Below are the code and all the weights of a small trained network. Each question names an input and a target symbol and asks about switching units off, where a switched-off unit gives its printed mean instead of its output.

import numpy as np


def w(rows, s, z=0):
    codes = np.array(rows[::2]) - 128.0
    scale = np.full(codes.shape[1], s)
    scale[-1] = z or s
    return codes * scale


def f(y):
    return np.maximum(y, 0)


def softmax(a):
    e = np.exp(a - a.max(-1, keepdims=True))
    return e / e.sum(-1, keepdims=True)


def log_softmax(a):
    a = a - a.max(-1, keepdims=True)
    return a - np.log(np.exp(a).sum(-1, keepdims=True))


def net(x, mask):
    ids = ['αβεζλπσφ'.index(c) for c in x.split()]
    T = len(ids)
    res = E[ids] + P[:T]
    u = 0
    for l in range(2):
        r = res
        for j in range(3):
            rows = slice(2 * j, 2 * j + 2)
            q, k, v = (r @ M[l][rows].T for M in (Q, K, V))
            z = softmax(np.where(np.tri(T) > 0, q @ k.T / 2**0.5, -1e9)) @ v
            o = O[l][rows]
            res = res + np.where(mask[u + j], z, o[:, -1]) @ o[:, :-1]
        u += 3
        y = f(res @ A[l][:, :-1].T + A[l][:, -1])
        res = res + np.where(mask[u : u + 12], y, B[l][:, -1]) @ B[l][:, :-1]
        u += 12
    return log_softmax(res[-1] @ U[:, :-1].T + U[:, -1])


Q, K, V, O, A, B = {}, {}, {}, {}, {}, {}
E = w([
[74,155,192,202,52,155,70],'α',
[151,176,97,114,76,250,179],'β',
[235,197,109,232,136,175,107],'ε',
[76,110,163,152,195,232,93],'ζ',
[190,90,166,132,81,98,147],'λ',
[110,96,213,121,190,169,157],'π',
[126,95,64,178,140,192,44],'σ',
[212,82,63,135,174,136,132],'φ',
],0.015)
P = w([
[188,120,170,88,126,121,40],'0',
[203,65,187,119,101,149,67],'1',
[139,168,163,70,166,74,66],'2',
[184,83,198,147,60,156,117],'3',
[144,169,154,78,178,89,93],'4',
[156,78,197,154,50,161,154],'5',
[145,167,162,84,178,109,118],'6',
[129,81,192,172,46,168,181],'7',
[147,169,156,92,187,120,135],'8',
[99,61,183,163,77,189,254],'9',
[153,166,138,109,202,120,146],'10',
[115,79,174,201,40,168,232],'11',
],0.0079)
Q[0] = w([
[76,212,147,106,120,128,108],'0.h1',
[123,126,117,105,91,177,125],'0.h1',
[115,90,205,253,139,179,132],'0.h2',
[149,174,139,103,127,186,147],'0.h2',
[171,176,105,145,121,208,112],'0.h3',
[121,146,115,70,173,44,114],'0.h3',
],0.012)
K[0] = w([
[120,90,160,174,123,94,36],'0.h1',
[143,140,154,105,73,77,138],'0.h1',
[125,175,132,96,66,245,193],'0.h2',
[68,115,131,182,134,104,190],'0.h2',
[115,122,185,135,88,156,208],'0.h3',
[131,71,211,153,185,27,40],'0.h3',
],0.011)
V[0] = w([
[109,180,128,131,75,104,135],'0.h1',
[157,94,142,124,136,74,134],'0.h1',
[125,146,87,198,105,126,109],'0.h2',
[186,103,64,70,105,104,83],'0.h2',
[130,91,133,148,174,125,2],'0.h3',
[87,145,127,99,132,133,159],'0.h3',
],0.008)
O[0] = w([
[75,103,104,156,109,131,144,128],'0.h1',
[68,176,69,76,129,167,106,87],'0.h1',
[162,169,120,161,60,107,89,131],'0.h2',
[154,96,93,184,77,159,158,119],'0.h2',
[136,136,131,2,97,162,103,2],'0.h3',
[109,82,108,147,114,130,141,126],'0.h3',
],0.0092,0.0063)
A[0] = w([
[152,194,177,156,252,71,50,134],'0.n1',
[196,75,219,164,94,116,172,143],'0.n2',
[214,48,111,61,160,106,92,133],'0.n3',
[185,159,72,176,57,101,110,75],'0.n4',
[134,78,121,198,34,107,156,3],'0.n5',
[74,150,106,135,224,187,57,91],'0.n6',
[57,110,43,129,164,84,50,148],'0.n7',
[89,56,136,214,203,196,175,89],'0.n8',
[177,168,152,146,167,166,130,99],'0.n9',
[99,101,151,42,102,3,122,98],'0.n10',
[116,224,59,97,129,114,189,193],'0.n11',
[242,234,131,136,137,154,132,60],'0.n12',
],0.0066,0.0051)
B[0] = w([
[50,114,74,68,118,99,99,162],'0.n1',
[130,140,168,144,126,93,126,255],'0.n2',
[137,164,96,150,119,81,134,163],'0.n3',
[132,142,147,112,191,136,130,163],'0.n4',
[50,1,109,78,183,143,219,179],'0.n5',
[132,110,112,114,96,150,116,148],'0.n6',
[167,96,34,122,68,155,106,137],'0.n7',
[107,95,95,159,104,113,159,238],'0.n8',
[113,112,132,113,167,147,147,170],'0.n9',
[150,129,156,110,71,119,131,137],'0.n10',
[149,123,194,182,106,181,158,161],'0.n11',
[135,116,148,116,206,123,114,178],'0.n12',
],0.009,0.0085)
Q[1] = w([
[44,129,175,195,10,164,128],'1.h1',
[107,114,149,95,82,36,83],'1.h1',
[96,44,128,88,149,86,85],'1.h2',
[67,145,53,78,129,149,126],'1.h2',
[131,170,108,152,212,127,114],'1.h3',
[112,31,90,95,76,113,112],'1.h3',
],0.012)
K[1] = w([
[41,121,121,172,21,131,127],'1.h1',
[158,132,152,33,12,115,92],'1.h1',
[202,149,140,2,103,167,42],'1.h2',
[116,172,101,112,121,40,15],'1.h2',
[135,119,137,116,211,24,119],'1.h3',
[193,167,186,69,108,212,171],'1.h3',
],0.0087)
V[1] = w([
[176,77,150,40,157,77,98],'1.h1',
[81,118,85,193,204,46,94],'1.h1',
[116,228,46,116,117,228,168],'1.h2',
[74,151,123,187,162,114,101],'1.h2',
[92,46,1,184,128,151,77],'1.h3',
[98,129,148,166,135,211,34],'1.h3',
],0.0069)
O[1] = w([
[187,150,44,151,171,176,171,3],'1.h1',
[177,254,134,68,127,205,128,149],'1.h1',
[106,156,111,195,219,152,174,132],'1.h2',
[149,90,121,117,182,90,22,125],'1.h2',
[201,51,64,101,132,111,39,118],'1.h3',
[90,106,139,199,185,80,31,183],'1.h3',
],0.0061,0.0056)
A[1] = w([
[120,185,114,149,55,107,25,47],'1.n1',
[63,113,203,45,152,114,108,181],'1.n2',
[103,109,124,149,250,216,93,169],'1.n3',
[98,187,143,105,123,175,2,162],'1.n4',
[113,102,196,204,69,117,53,158],'1.n5',
[102,177,227,41,109,147,74,148],'1.n6',
[166,243,143,90,158,139,147,97],'1.n7',
[103,173,116,117,157,90,85,119],'1.n8',
[101,117,209,113,177,121,164,85],'1.n9',
[192,136,171,179,138,63,166,114],'1.n10',
[73,47,141,155,169,56,175,1],'1.n11',
[180,187,187,104,47,133,73,161],'1.n12',
],0.008,0.0046)
B[1] = w([
[177,108,55,181,159,144,138,145],'1.n1',
[188,80,149,125,149,133,172,162],'1.n2',
[124,78,163,107,20,78,137,198],'1.n3',
[55,145,115,156,158,134,52,165],'1.n4',
[163,149,71,146,135,133,155,247],'1.n5',
[100,148,152,165,254,19,157,155],'1.n6',
[177,195,220,104,108,241,101,146],'1.n7',
[134,181,139,122,73,171,159,137],'1.n8',
[179,125,38,136,155,129,94,200],'1.n9',
[98,137,165,140,55,143,41,215],'1.n10',
[121,190,120,94,136,182,111,233],'1.n11',
[48,204,34,59,121,58,101,163],'1.n12',
],0.0074,0.011)
U = w([
[126,171,76,149,176,78,152,69],'α',
[191,60,167,254,102,140,192,245],'β',
[116,172,145,120,111,175,92,4],'ε',
[38,41,162,57,126,126,89,106],'ζ',
[119,164,90,56,18,57,175,166],'λ',
[156,84,110,69,203,109,195,165],'π',
[150,84,30,99,112,166,69,83],'σ',
[244,170,28,114,141,160,206,62],'φ',
],0.006,0.0039)

Each question gives the input, a string of symbols that net reads in full, and the target symbol t.
The units are the heads (2 rows each of Q, K, V and O) and the neurons (one row each of A and B). Each row of codes is followed by its name. A weight is (code - 128) times the scale printed after its matrix; where a second scale follows, it is the last column's (O, A, B and U).
mask holds one flag per unit, layer by layer, with each layer's heads first. A switched-off unit (its flag False) gives its mean, the last column of its rows in O or B, instead of its output. The means were averaged over made-up inputs and are rounded, as every weight is.
A unit's drop is (log p(t) with every unit on - log p(t) with that unit switched off) / (log p(t) with every unit on - log p(t) with every unit switched off).
unit that matters most: the unit with the biggest drop
k most important neurons: the k neurons with the biggest drops, biggest first
top k neurons in layer l: the k neurons of layer l with the biggest drops, biggest first
heads that matter: for each layer, one digit per head in row order, 1 if its drop is at least 0.15 and else 0, layers parted by /
input λ β β, target β: unit that matters most : 0.n11
input λ λ β β λ λ α λ β, target λ: heads that matter : 100 / 011
input β λ β β β σ β, target σ: top 2 neurons in layer 0 : (0.n8, 0.n5)
input β β π π β, target π: heads that matter : 010 / 010
input β φ β, target φ: top 2 neurons in layer 1 : (1.n10, 1.n3)
input β α β, target α: top 3 neurons in layer 0 : (0.n5, 0.n8, 0.n11)
input β π λ β α σ λ β β α β, target α: heads that matter : 011 / 110
input σ β λ, target λ: 2 most important neurons : (0.n3, 1.n12)
input ε σ β α σ β β σ β, target σ: heads that matter : 000 / 011
input σ ε ε β π, target π: 2 most important neurons : (1.n6, 1.n2)
input α α φ, target φ: heads that matter : 001 / 100
input β ζ β λ β, target λ: top 3 neurons in layer 0 : (0.n5, 0.n2, 0.n6)
input α λ λ λ, target λ: heads that matter : 000 / 010
input β β λ λ β ε λ σ π, target π: unit that matters most : 0.h3
input λ λ β ζ β β λ λ β ε β, target ε: 2 most important neurons : (1.n7, 0.n5)
input σ λ σ α ε ε β σ β ε λ, target σ: 2 most important neurons : (0.n5, 0.n8)
input β λ λ β β, target β: top 2 neurons in layer 0 : (0.n11, 0.n8)
input β ε β π φ λ α, target α: 2 most important neurons : (1.n6, 1.n12)
input β π β, target π: 2 most important neurons : (1.n6, 1.n10)
input λ ε β σ λ σ σ λ π β ζ, target ζ: unit that matters most : 0.n1
input φ β ε, target ε: heads that matter : 000 / 100
input ε λ ε λ σ ε α σ, target σ: top 2 neurons in layer 1 : (1.n4, 1.n1)
input ε σ α, target α: top 2 neurons in layer 0 : (0.n5, 0.n8)
input ζ λ σ ε, target ε: 2 most important neurons : (0.n12, 1.n7)
input α σ β ε β, target ε: top 2 neurons in layer 1 : (1.n7, 1.n4)
